[-13  -5 -12  -1   1 -15  -1 -11   7   3   0   3   9  19   8  -6   8 -21
  -8  14 -11  -9   6   3   2  11 -18 -13 -16  12   5  34   3  -8   3  -4
   9]
6
[ -8   8  42  -8  13  -3 -12  16 -16  18   6 -11  13  12   5   3 -17  -2
  -5  11 -10 -21 -19  11   9  -1  14  -4  12  -4  -8  -8  -6  13 -21 -26
  10]
4
[  6 -11  65  10  49  -8 -21 -32 -13  35  -1   1  -6 -27  28   9  33  41
 -17  32 -17  20 -24 -19  -4  21  16   0  23 -12 -19 -46  33 -23 -21 -81
 -52]
0
[  3 -22  -5   3  -6  -9  -4  19  -8  -3   5  13   8 -13 -17  10  -7  -1
   0  16   5  10   4  -7  -2  10   0  -5  -8   0 -17   4  13  24   8 -14
   4]
8
[ -5   2  -1  13   2  -6  -3 -23  -6   4  -1  27  22  -1 -25  -4   5 -27
 -13  18  -1 -12  -3  -9  10  13  -8 -13 -21  23 -10  17  10  14  -2 -25
  -7]
2
[  7 -13 -10  -4 -10  -3  -5  12  -6  -3   9   9   2  -6 -10   9  -5  -5
  -3  11   1  13   7  -1   1  10   0  -1 -10   5 -14   7  14  19  12  -9
  12]
8
[  8 -15 -15 -10  -9  -7   1  15  -3   4   6  19  11 -20 -23  18   2 -12
  -7  14   6  16   2  -5  -4   5   8  -8  -8  -3 -15   5  12  28  13 -10
  -2]
7
[ 63   9 -51 -22  15   9  19  -2  34 -17  32   3  34  21  -1  11  25  -5
  -1   4 -82 -44  26 -17  32  -1  -1 -25  14  -6  13  31  -7  -2  22  -4
 -22]
2
[-12   7  29  17  13   2  -7  13  -4  -3  12   4   5  -1  20  20 -14  -5
   9 -27 -25 -30 -13   3  10  11   3  11  19 -12   0  -6 -13  -8 -10 -28
   2]
1
[ 10 -13 -18  -3 -11  -5  -1   5  -3  -5  16  14   8 -12 -11  19   3 -14
  -4  10   4  13  12 -10  -5  15  -3  -4 -16   8  -7   7  14  32   3 -15
  10]
4
[-20 -19  10 -13   1   1   0  -6  13 -38  25  -3 -13  16  38  11  -7   3
  13 -27  27  -4  36 -14   4   8 -37  19  26  19 -13  16  33  14  23   1
  32]
1
[  1  -9 -14  -4 -10  -2   3  13  -7  -4   7   9   7  -6 -13   8  -4 -16
  -3  14  -5  10  -4  -4   0  10  -1  -3  -8   7 -18   5  12  21   8 -13
  15]
8
[  5 -19 -19 -10  -8 -17  -4  17  -3   4   6  21   8 -12 -28  11  -8  -4
   1  21   4  12   4 -14  -3   9  -6 -14  -9   0 -19   9  15  34  16 -12
   3]
6
[  5 -13 -14   0 -10 -10  -1   7  -7   0  11  13   4 -12 -26  10   6 -11
  -1   8   1  14  -1 -15  -1  10   0  -6  -4  -3 -16   5   7  20  15  -7
  11]
0
[-14  -1  19  -6  -4  -4   5  20  -4   3   6  -6   6 -15  21  10 -20 -23
   6 -15   2  -9  -6  10   9  11   9  11  -5 -10  -4   0 -11   6 -17  -3
  19]
7
[ 11 -19 -15  -4  -6  -6   0  12  -5  -5  13  10  11 -13 -17  15   0 -10
   2  10  -5   9  -1  -7   5  11  -5 -10   0   4 -16   3  12  35  12 -12
  16]
3
[ 26  30  -2  39 -15  10  -3  -4  43 -15  -2  -6   2  -1  36  -2  -2  -7
   8 -40   5 -10   2 -13   2  10  43  17  35 -23 -20  -6 -44 -14  11  26
   2]
0
[-26   8 -19 -34 -10  10 -10 -28  17  13   0  -7  17   3 -47  -1 -12 -23
 -22  16   0  -9 -25  -4 -24  18 -33   9 -42  31 -12  -1  23  24 -10 -66
  -9]
7
[-16  30   8  11 -11  17 -11  14  20  -4 -23 -64   1 -36  55 -15  -3 -74
 -18 -42   6  -2 -18  23 -22  35  39  32 -18 -51 -15   7 -42 -56 -43 -23
  61]
8
[-10  -6  -9   7  -6  -2   6  -8  16 -12   3   1  -2  13  28  -6   1 -26
  -9   7 -20 -11   9   7  11  31 -17  -3 -40  15  15  21  -3 -15 -12 -11
  12]
8
[-13  18   4  -7  14  22   0   2  11   0  -8  -8   8  38 -70 -30 -14  -4
 -24   7 -24 -18 -22   2 -32 -30   9   5  -1  -1 -18   0 -13 -28   5 -11
  10]
1
[-38  27 -46  22  11  20   0  -6 -12 -12  15   8  26  13 -30  23  -1  -8
 -33  -5  22  15  -3  -9 -41   1   6  29 -10 -10  -4 -18  -4 -25 -16 -30
 -53]
5
[  7 -40 -35 -13  23   5  13  20 -24 -27  13 -21  -9 -23  17  20  42  -6
  12  -8  23  67   1 -10   8  17   5  22   9 -12  30   1  30   4  23 -12
 -64]
2
[-48  31 -59  49  -9 -15  31  41 -38   3 -15  10   8 -15 -97  11  -4  13
 -18  23  35  -2 -31   1 -32  -5   2   0  -1 -20  19 -31  30 -14 -20 -19
 -41]
4
[  6   7  16  15   1  -3 -10   0  11  -2 -25  -5   8 -20 -41 -29   3 -53
   2  12   2  -3 -43 -17  12 -10  26 -17  17 -12 -16 -13 -19  20  14 -27
  -6]
3
[ 10 -16 -14   4  -5  -9   3  14  -5  -1  13  17   5  -9 -22  15  -2  -5
  -1  15   1  10   8 -10   5  10  -2 -10  -2  -2  -9   5  13  38  14 -15
   9]
3
[ -8 -12   7  20  -7 -20   7 -14   7  -5  19   6   4  -1   4   7   4 -36
 -17   0 -41 -10 -16  11   3  18 -20 -13 -18  24 -13   9  -1   2  -8 -30
  14]
4
[  3  -5 -12   4  -2 -13  17  -5  19  -2 -13   7 -15  -5  23  -1  11 -37
   1  -9 -21   5  -2  24   5  12  -6  -2 -19  -2  17  16  -7   0  -2   1
  -4]
6
[-46 -70  69  40  30 -10 -20  26  18 -11  12  22  40 -19 -99  15  -9  21
 -22  -5 -43 -41 -30 -10  -4   8  -7 -13  22  -9 -51  27  11   6   2 -10
   3]
4
[ 10 -13 -16  -9 -12  -1   0   6  -6   1  11  17   5 -14 -15  13  -2  -6
  -1  12   7  11   4  -7  -2  11   0  -9   3   4 -14   5  14  35  12  -4
   2]
9
[  4 -56  13   3  10  -7 -21 -14  36 -49  21 -12  20  -1   4   3  20  31
 -23  11  -2 -30  29  25  26  17 -26 -48  17  24 -20  25   8  24  36  -4
  -6]
7
[-27  -8 -39  23 -22 -16  21  40  22   0 -16  17  -9 -10 -29 -24  -5 -11
  19   3  20  11 -19 -42 -10 -32   7  12  37 -15 -22 -51 -27   1  34  22
 -42]
0
[-11 -17  16  14   0  -9  -9  -7  12  -5  -5  14  -7  13 -17 -12 -11  -6
  -3  17 -17 -13  -3   7   4   8 -18 -14 -28  25   1   2   5  -1  -9 -13
   2]
4
[  4  34  -8  -4  -6   3 -31 -24 -30  29   7  -9 -34  -1   5   7  -1  45
 -20 -32   6  -5  38  22 -19 -12  -2   5  16 -33  18  -8   3 -42  17  15
  11]
1
[ -4   1   8  11   8   0   8  13 -19  -9  14  10   3  -5  12  29   0  -8
  12 -12  -7  -3 -18  14  12   4   5   5  29  -5  -1 -12   3   2  -7  -1
  -5]
9
[-17   1   3   0 -11   5   4 -18  11  -2   6  10 -10   1   7   2 -10  -2
  -6 -11 -23  -4   2   2 -10   8 -10  -5 -17  24  -6  17  -3   3  -8   2
  12]
7
[ 18 -17  -5   8 -12 -12  -6   5   1   0  13  11   6 -13 -17  10   0  -7
  -9   3   2  16   6  -8  -4   4   3 -12  -5  -1 -17  10   8  20  16 -11
   2]
1
[ 40 -29  -8   5 -31   8 -17  22  59   5  27  28  18 -35 -12  20  18   2
 -26 -21 -24  22  25 -28 -17 -21  38  12   4 -13 -29  11 -12   9  23   7
   4]
4
[ 10 -10 -12  -3 -15  -7  -6   8  -4   1  17  18   5 -20 -23  17  -3 -14
  -3  11   6   9   3 -13  -2  13   4  -9   4  -1 -19   6  12  33  14 -13
   8]
9
[ -5   0   6  16   3  -6  16 -13   9 -10  -5  19   0  23  13 -10   4 -19
  -1  -2 -20 -19 -12  10  26   9 -17  -9  -7  31   3  18  -2  -6   1   6
   9]
2
[-17   0  26 -15  12 -12 -13   7  -9  13   2   8   2  10  10   3  -8 -16
  -3   6 -13 -11  -7   6   7  -6   1   3  -1 -11   7  -6  -3 -11  -7 -18
 -18]
6
[ 36  28 -23   1  15  32  -3 -51  48  20   5 -32  -1  28  -8 -43  17  32
 -60  24 -30 -12  36  13   9  -9  14 -29 -22  -6  16  13 -26 -31  -6  -3
  -4]
6
[ 31   5  49  21   5  28 -41  -5  35   1   2  30  15  -1   3  -8 -22  16
 -14 -27 -10  -6  -6 -34 -14 -28  41  32  12 -12 -23 -32   0 -48  -9 -48
 -36]
1
[ -2  20  28  -6  15 -33 -38  -3 -21  51   4 -13  20  -2 -37  13  10  34
 -14   8  51  -1   9  11  -1 -27  14   8  25 -28  16  14  25   0   7 -16
 -57]
1
[-16 -29  22 -43  -5 -23 -19  15  18 -13  32 -15 -23  -5 -22  22  11 -32
   8  26 -28  30  57  25 -11  23   7  19 -41   3  10  64  47  27  13  12
  -7]
8
[-12  14 -14  21 -31  -9   5  12 -15   8  15  42  -8  20 -16  20  10  30
  20 -14 -18  11 -40 -39 -11 -18   9  -1  39  30 -20  -8 -34   1  44  45
  24]
0
[ -5  41  -8 -18 -19  19 -11 -45  -5 -15  29 -21   4   4  49  -6  15   8
 -42 -18 -33 -16 -21  24 -10  31  -4  -6  10  57 -14   7  16   1   9 -67
   5]
2
[ 31 -34   8 -59 -22  26 -37  -2  29 -12  18 -32  26  14 -25  27  10 -34
  -1  31 -49 -17  69  -1 -13   2   8 -18 -52 -40   7  28   2  -7 -23  31
  56]
2
[-33  -2  16  10 -10   3 -18   4   4   6  -9 -16  17  37 -33 -24 -19  31
 -20  13  11 -29 -16 -20 -19  -7   1   4  26  -9  -7 -12   9 -23  18  -7
 -28]
8
[  4   1 -14   7  -4  -2  -1 -25  17  -3   1  15  -2   8  12   5  -9 -15
  -4  -7 -11  -4   6 -14   1  22 -17  -4 -25   4   4   9  -4  -4  -6  -9
  -4]
6
[-71  49  43 -65  36   4   8  -1 -12  38 -14   3  40  53  -1  18  18 -68
 -11 -13 -45 -55 -24  23 -44 -11  16  57   6 -29  12  34 -25 -52 -18  46
  30]
5
[  3 -15   2   5   1 -18  12  18 -11 -16  17  -1   2 -11  10  12  -3 -22
  19   5  -9  -6   7   5  11   4  -7   2  -1  -4   7 -13   4  10   0 -14
  12]
3
[ -7 -36   7  20   1 -29  30  17   5  -8   6  -1  42  14   6  -8  17 -17
 -11  17 -17 -22 -14   4  -2 -44  -5 -21  26   0 -20 -13 -17 -38   4  16
   1]
7
[  8 -27 -27  18 -24  28 -26  -4   0 -36  38  16  -3  -3  21  14 -23  19
  15 -27 -24  -5  52 -46  15  37  -8 -15   9   4  -9  29   4  24  27  19
  27]
3
[-39  11  29 -19  -8  -2 -10 -18   7 -16  25 -35   5 -24 -33 -14  10  -5
 -49  28 -40 -39  -9   8 -18   5   2 -29  -7   4  -5 -21  16 -21  -9 -61
  -2]
7
[ 18  -4  39   4  -1 -21 -39   5  31 -10  31 -30   6 -52 -29  -3  28 -54
 -32  -8 -43 -19   0  11  37  32  25 -24 -19 -28  -7  65  -6  -9   5 -52
  54]
0
[  0  -5  26  -9 -33 -10 -15  -9  44   3  17  -3 -30 -41 -27  11 -16 -52
 -36 -18   2  34  28   1 -19   4  17   8 -57 -23 -14  22   2   9 -23 -14
  21]
7
[ -4  -1 -10  -3   9  -4   8 -22  -6  -3   4  -1   5  26 -19  -3  -5 -42
  -2  15 -13   2   7   3   2  17 -17  -3 -34  14  -3  26   3   8  -7  -8
   2]
2
[ -8  -3   0  -1   0  -5   4 -25   6  -5   5  38   3   6  25   3  -2  -7
  -1   1 -20 -13  13 -14   2  22 -16  -9 -23  25   3  22   4   2  -3   4
   3]
6
[ 18 -46   7 -25 -27  -3 -15 -43  20 -35  40  -9 -15  14  67   8  23 -60
  -6 -16 -38  11  45 -21  26  11 -43 -31   2  16 -10  44  22  10  32   2
  59]
1
[-25 -64  39   1 -26 -33  10  48  67   1 -17  -5  -8 -40 -70 -59  -6 -22
  -8  47  -1   9 -24  -1 -10  -4  17 -14 -13  24 -47  16   1  39  28  10
  21]
9
[ -8   1   0   4  -5   1  10 -23  18  -5   0  20   1 -10  13   5   0 -17
  -9 -12  -2  -9  10   6   4  24  -9  -1 -34  21  14  27   2  12 -13  -4
  -1]
7
[ 44   2  15 -34   5  20   1 -18  18 -51  14  22 -11 -18  25  23  31  32
  -3 -41 -18  -5  24  -1 -34 -26  19   7  51   9 -13 -10  22  10  35  -9
  -9]
2
[ -4   4   9  10   0   7   3 -34   0  -4  10  -3 -10   8  24   3  -4 -16
 -10  -6 -19   3  14  13 -11  17 -11  -6 -25  18   3  13  -1   5 -21 -21
   6]
1
[ 12 -20  -6   2 -10  -8  -4   6  -5   2  12  21   9 -19 -23  14  -1  -3
  -3  15   5  12   0 -13  -7   8   5 -13   8   1 -24   4  15  29  13 -10
  -1]
9
[-25  -2  37 -46   8 -30 -10 -14  66  15 -13 -17   3  22  28 -36 -14 -58
  33  45 -17 -40  20 -79 -15  -5 -24   4 -31  -7  -8 -10 -28 -23 -29 -15
   7]
3
[ 14 -15 -20  11  -8 -13   5  13  -1   1  16  24  11 -13 -29  17   0 -17
  -3  15  -7   9   3 -10   7   7  -1 -10  -2   1 -16   6  10  38  17 -18
   7]
3
[ -9  19 -22 -27 -20 -13  20 -24  22  -9  10   0 -37  40   7  -3  -2 -24
  15  22 -11  14  20 -32 -30   8 -25   5 -38  31  -1   8 -20   4  13  28
  37]
8
[  0 -16  28 -11   4  -5  16   9  41  -1  27   9  49   6 -26  24  28  -1
  -9  36 -48 -28  15 -12  -8   5  21 -16  -1  19 -43  54  -4  10   1  36
  77]
7
[-41  36   2   9 -45 -32 -12  24  42  -4   2  53 -19 -25  18  25 -22 -59
  17  13   4  -9  -5 -24   4  40   6   8 -32  33 -50   3 -18  10  -2   5
  58]
7
[  7 -16 -11  -8  -4 -11   1  15  -1   6   9  21   5 -11 -30  14   6  -3
  -6  14  -4  12  -4  -8  -1   7  -1  -7  -6   0 -14   7  11  30  10 -19
   1]
0
[  5  -1  12  18   1  -3   0 -20  12 -19   7  12  -7  15  28   9  -4 -30
  -3 -20 -29 -18   5   1   3  25 -14  -1 -20   1  14  18   0 -20  -9 -23
   4]
1
[-13  11  13  14  14   2   7  13 -16  -9   3   0  -1   2   1   9 -11  -5
   0 -18 -10 -23 -17  22  19  10   0   3  15  -6  -2  -8  -9  -2  -7 -14
   2]
2
[ -21    6  -34   17   20    6   22   12  -33   28   13    2   11  -19
 -114    3    2   -8  -15   20   -2   28  -42  -31  -22  -35    4   10
  -12  -14   17  -34  -12   22   -8  -67  -50]
3
